Below is a small trained network, with its code and all its weights. Each question gives an input and a class and asks what happens when units are switched off, that is, made to give their printed mean instead of their output.

import numpy as np


def w(rows, s, z=0):
    codes = np.array(rows[::2]) - 128.0
    scale = np.full(codes.shape[1], s)
    scale[-1] = z or s
    return codes * scale


def f(y):
    return np.maximum(y, 0)


def log_softmax(a):
    a = a - a.max(-1, keepdims=True)
    return a - np.log(np.exp(a).sum(-1, keepdims=True))


def net(x, mask):
    res = np.array(x, float).reshape(1, 8) / 4 @ E
    y = f(res @ A[0][:, :-1].T + A[0][:, -1])
    res = res + np.where(mask, y, B[0][:, -1]) @ B[0][:, :-1]
    return log_softmax(res[-1] @ U[:, :-1].T + U[:, -1])


A, B = {}, {}
E = w([
[116,134,135],'x0',
[12,197,41],'x1',
[120,135,137],'x2',
[123,133,130],'x3',
[18,33,202],'x4',
[254,51,210],'x5',
[128,132,127],'x6',
[127,129,129],'x7',
],0.0065)
A[0] = w([
[125,208,85,74],'neuron 0',
[214,181,117,242],'neuron 1',
[129,184,61,94],'neuron 2',
[54,70,108,80],'neuron 3',
[138,208,32,2],'neuron 4',
[189,123,217,48],'neuron 5',
[198,150,110,105],'neuron 6',
[254,254,169,242],'neuron 7',
[100,169,87,67],'neuron 8',
[58,82,134,236],'neuron 9',
[169,109,241,133],'neuron 10',
[97,139,139,38],'neuron 11',
],0.0095,0.0038)
B[0] = w([
[213,197,181,183],'neuron 0',
[41,124,73,222],'neuron 1',
[177,203,183,186],'neuron 2',
[74,68,42,167],'neuron 3',
[255,146,203,195],'neuron 4',
[226,109,164,187],'neuron 5',
[64,56,98,173],'neuron 6',
[28,55,18,255],'neuron 7',
[165,219,117,168],'neuron 8',
[132,58,192,199],'neuron 9',
[143,145,227,210],'neuron 10',
[123,142,48,134],'neuron 11',
],0.0067,0.0088)
U = w([
[32,190,80,252],'0',
[98,41,186,121],'1',
[233,178,255,45],'2',
],0.0069,0.0014)

Each question gives the input, the list of numbers given to net, and the class t.
The units are the neurons (one row each of A and B). Each row of codes is followed by its name. A weight is (code - 128) times the scale printed after its matrix; where a second scale follows, it is the last column's (A, B and U).
mask holds one flag per neuron, in row order. A switched-off neuron (its flag False) gives its mean, the last column of its row in B, instead of its output. The means were averaged over made-up inputs and are rounded, as every weight is.
A unit's drop is (log p(t) with every unit on - log p(t) with that unit switched off) / (log p(t) with every unit on - log p(t) with every unit switched off).
The circuit of an input: a set's keep is (log p(t) with only the set's units on - log p(t) with every unit switched off) / (log p(t) with every unit on - log p(t) with every unit switched off). Starting from all 12 units, units are removed one at a time, each time the one whose removal leaves the highest keep (on an exact tie, the one counted first), for as long as the keep stays at least 0.8.
units of the circuit, in order: the units of the circuit, biggest drop first
k most important neurons: the k neurons with the biggest drops, biggest first
drop when u is switched off: that unit's drop, to one decimal
input [-3,-1,2,-4,8,6,7,4], class 2: units of the circuit, in order -> (neuron 7)
input [-1,8,-8,-4,-2,-4,-4,6], class 2: units of the circuit, in order -> (neuron 4; neuron 7)
input [6,-6,-4,3,-4,0,-5,-3], class 0: units of the circuit, in order -> (neuron 7; neuron 1)
input [3,4,2,7,-7,-5,-2,-3], class 2: 2 most important neurons -> (neuron 4; neuron 0)
input [-8,6,5,7,-7,-3,-7,5], class 2: 3 most important neurons -> (neuron 4; neuron 0; neuron 2)
input [6,-5,-5,8,6,2,0,5], class 2: 2 most important neurons -> (neuron 7; neuron 10)
input [0,2,3,7,-4,-7,-3,-2], class 2: units of the circuit, in order -> (neuron 4; neuron 0)
input [2,7,-8,-2,0,-5,3,-2], class 2: 2 most important neurons -> (neuron 4; neuron 7)
input [-7,2,-1,2,-5,7,-1,4], class 0: drop when neuron 7 is switched off -> 0.2
input [-6,-2,3,-4,-8,6,4,6], class 1: drop when neuron 5 is switched off -> 0.2
input [-3,-4,-5,-7,-2,8,-1,3], class 1: drop when neuron 1 is switched off -> 0.1
